Here is a tiny trained network, its code and every weight. The questions are about switching its units off for an input and a class, where a switched-off unit gives its printed mean instead of its output.

import numpy as np


def w(rows, s, z=0):
    codes = np.array(rows[::2]) - 128.0
    scale = np.full(codes.shape[1], s)
    scale[-1] = z or s
    return codes * scale


def f(y):
    return np.maximum(y, 0)


def log_softmax(a):
    a = a - a.max(-1, keepdims=True)
    return a - np.log(np.exp(a).sum(-1, keepdims=True))


def net(x, mask):
    res = np.array(x, float).reshape(1, 2) / 4 @ E
    y = f(res @ A[0][:, :-1].T + A[0][:, -1])
    res = res + np.where(mask, y, B[0][:, -1]) @ B[0][:, :-1]
    return log_softmax(res[-1] @ U[:, :-1].T + U[:, -1])


A, B = {}, {}
E = w([
[187,42,58,57],'x0',
[225,247,103,107],'x1',
],0.012)
A[0] = w([
[208,232,55,120,91],'neuron 1',
[80,192,169,216,238],'neuron 2',
[12,73,123,121,126],'neuron 3',
[211,45,56,90,66],'neuron 4',
[190,196,66,130,178],'neuron 5',
[95,87,113,172,252],'neuron 6',
[133,17,133,206,254],'neuron 7',
],0.011,0.0025)
B[0] = w([
[100,107,52,83,248],'neuron 1',
[201,50,52,188,237],'neuron 2',
[75,38,78,135,216],'neuron 3',
[187,179,93,255,211],'neuron 4',
[120,74,79,37,219],'neuron 5',
[116,44,150,99,183],'neuron 6',
[142,118,87,76,211],'neuron 7',
],0.0086,0.014)
U = w([
[175,129,58,233,118],'0',
[81,89,75,15,55],'1',
[185,94,146,88,255],'2',
[135,234,234,163,57],'3',
[112,207,237,117,58],'4',
[161,160,255,98,48],'5',
],0.009,0.0062)

Each question gives the input, the list of numbers given to net, and the class t.
The units are the neurons (one row each of A and B). Each row of codes is followed by its name. A weight is (code - 128) times the scale printed after its matrix; where a second scale follows, it is the last column's (A, B and U).
mask holds one flag per neuron, in row order. A switched-off neuron (its flag False) gives its mean, the last column of its row in B, instead of its output. The means were averaged over made-up inputs and are rounded, as every weight is.
A unit's drop is (log p(t) with every unit on - log p(t) with that unit switched off) / (log p(t) with every unit on - log p(t) with every unit switched off).
The circuit of an input: a set's keep is (log p(t) with only the set's units on - log p(t) with every unit switched off) / (log p(t) with every unit on - log p(t) with every unit switched off). Starting from all 7 units, units are removed one at a time, each time the one whose removal leaves the highest keep (on an exact tie, the one counted first), for as long as the keep stays at least 0.8.
units of the circuit, in order: the units of the circuit, biggest drop first
k most important neurons: the k neurons with the biggest drops, biggest first
drop of u: that unit's drop, to one decimal
input [-2,4], class 1: units of the circuit, in order -> [neuron 4]
input [-1,5], class 1: 3 most important neurons -> [neuron 4; neuron 1; neuron 5]
input [-4,5], class 1: 3 most important neurons -> [neuron 4; neuron 5; neuron 1]
input [4,-3], class 0: 2 most important neurons -> [neuron 4; neuron 5]
input [7,6], class 0: 4 most important neurons -> [neuron 4; neuron 7; neuron 6; neuron 3]
input [2,-2], class 2: units of the circuit, in order -> [neuron 1; neuron 2; neuron 5]
input [-4,6], class 1: 2 most important neurons -> [neuron 4; neuron 5]
input [1,0], class 2: 4 most important neurons -> [neuron 2; neuron 4; neuron 1; neuron 3]
input [3,6], class 1: 2 most important neurons -> [neuron 5; neuron 1]
input [-6,8], class 1: 3 most important neurons -> [neuron 5; neuron 1; neuron 4]
input [6,-4], class 0: 2 most important neurons -> [neuron 4; neuron 5]
input [1,5], class 1: 2 most important neurons -> [neuron 1; neuron 5]
input [8,4], class 0: drop of neuron 4 -> 2.7
input [7,-1], class 0: drop of neuron 5 -> 0.0
input [-2,5], class 1: drop of neuron 1 -> 0.2
